Below are the code and all the weights of a small trained network. Each question names an input and a target symbol and asks about switching units off, where a switched-off unit gives its printed mean instead of its output.

import numpy as np


def w(rows, s, z=0):
    codes = np.array(rows[::2]) - 128.0
    scale = np.full(codes.shape[1], s)
    scale[-1] = z or s
    return codes * scale


def f(y):
    return y / 2 * (1 + np.tanh(0.7978845608 * (y + 0.044715 * y**3)))


def softmax(a):
    e = np.exp(a - a.max(-1, keepdims=True))
    return e / e.sum(-1, keepdims=True)


def log_softmax(a):
    a = a - a.max(-1, keepdims=True)
    return a - np.log(np.exp(a).sum(-1, keepdims=True))


def net(x, mask):
    ids = ['ΠΩγδζμξψ'.index(c) for c in x.split()]
    T = len(ids)
    res = E[ids] + P[:T]
    r = res
    for j in range(2):
        rows = slice(2 * j, 2 * j + 2)
        q, k, v = (r @ M[0][rows].T for M in (Q, K, V))
        z = softmax(np.where(np.tri(T) > 0, q @ k.T / 2**0.5, -1e9)) @ v
        o = O[0][rows]
        res = res + np.where(mask[j], z, o[:, -1]) @ o[:, :-1]
    y = f(res @ A[0][:, :-1].T + A[0][:, -1])
    res = res + np.where(mask[2:6], y, B[0][:, -1]) @ B[0][:, :-1]
    return log_softmax(res[-1] @ U[:, :-1].T + U[:, -1])


Q, K, V, O, A, B = {}, {}, {}, {}, {}, {}
E = w([
[176,108,167],'Π',
[174,107,171],'Ω',
[124,62,136],'γ',
[136,65,171],'δ',
[151,82,158],'ζ',
[170,98,110],'μ',
[116,196,200],'ξ',
[190,252,136],'ψ',
],0.021)
P = w([
[204,44,171],'0',
[255,103,174],'1',
[236,111,164],'2',
[195,114,144],'3',
[175,117,126],'4',
[139,108,109],'5',
[130,120,109],'6',
[116,115,89],'7',
[133,136,67],'8',
],0.0071)
Q[0] = w([
[88,166,87],'H0',
[11,208,156],'H0',
[97,47,114],'H1',
[50,142,122],'H1',
],0.011)
K[0] = w([
[192,127,219],'H0',
[245,43,222],'H0',
[126,77,131],'H1',
[254,169,208],'H1',
],0.0096)
V[0] = w([
[137,55,6],'H0',
[87,59,230],'H0',
[124,77,108],'H1',
[54,81,213],'H1',
],0.013)
O[0] = w([
[227,74,65,175],'H0',
[120,220,1,214],'H0',
[149,96,58,253],'H1',
[73,110,35,150],'H1',
],0.0095,0.0035)
A[0] = w([
[121,2,120,238],'N0',
[177,231,87,99],'N1',
[102,92,243,157],'N2',
[149,179,158,3],'N3',
],0.0081,0.0038)
B[0] = w([
[179,138,171,253],'N0',
[83,45,148,165],'N1',
[93,92,85,180],'N2',
[101,6,110,134],'N3',
],0.013,0.011)
U = w([
[86,179,170,108],'Π',
[81,175,168,93],'Ω',
[90,103,121,74],'γ',
[63,127,104,137],'δ',
[79,147,138,88],'ζ',
[153,173,214,197],'μ',
[41,254,206,254],'ξ',
[59,87,214,41],'ψ',
],0.0073,0.0065)

Each question gives the input, a string of symbols that net reads in full, and the target symbol t.
The units are the heads (2 rows each of Q, K, V and O) and the neurons (one row each of A and B). Each row of codes is followed by its name. A weight is (code - 128) times the scale printed after its matrix; where a second scale follows, it is the last column's (O, A, B and U).
mask holds one flag per unit, heads first, then neurons. A switched-off unit (its flag False) gives its mean, the last column of its rows in O or B, instead of its output. The means were averaged over made-up inputs and are rounded, as every weight is.
A unit's drop is (log p(t) with every unit on - log p(t) with that unit switched off) / (log p(t) with every unit on - log p(t) with every unit switched off).
The circuit of an input: a set's keep is (log p(t) with only the set's units on - log p(t) with every unit switched off) / (log p(t) with every unit on - log p(t) with every unit switched off). Starting from all 6 units, units are removed one at a time, each time the one whose removal leaves the highest keep (on an exact tie, the one counted first), for as long as the keep stays at least 0.8.
units of the circuit, in order: the units of the circuit, biggest drop first
top k neurons: the k neurons with the biggest drops, biggest first
drop when u is switched off: that unit's drop, to one decimal
input γ δ Π, target γ: units of the circuit, in order => [H0, N1]
input Ω δ ζ μ μ μ μ γ, target μ: units of the circuit, in order => [N0, H0, N2]
input μ δ μ ψ δ, target ψ: top neuron => [N2]
input δ γ δ, target δ: units of the circuit, in order => [H0, H1]
input Π Π μ μ μ γ, target μ: units of the circuit, in order => [N0, H0, N2, N1]
input ξ μ μ δ, target ξ: units of the circuit, in order => [H0, N1]
input μ ψ μ ξ, target ψ: top 3 neurons => [N3, N2, N0]
input δ Ω Ω, target δ: top 2 neurons => [N0, N1]
input ψ γ Π Π, target ψ: drop when N2 is switched off => 0.4
input μ μ Π ξ Ω ξ Ω Ω, target ξ: drop when H0 is switched off => 0.6
input δ γ δ ψ γ, target ψ: drop when H0 is switched off => 1.8
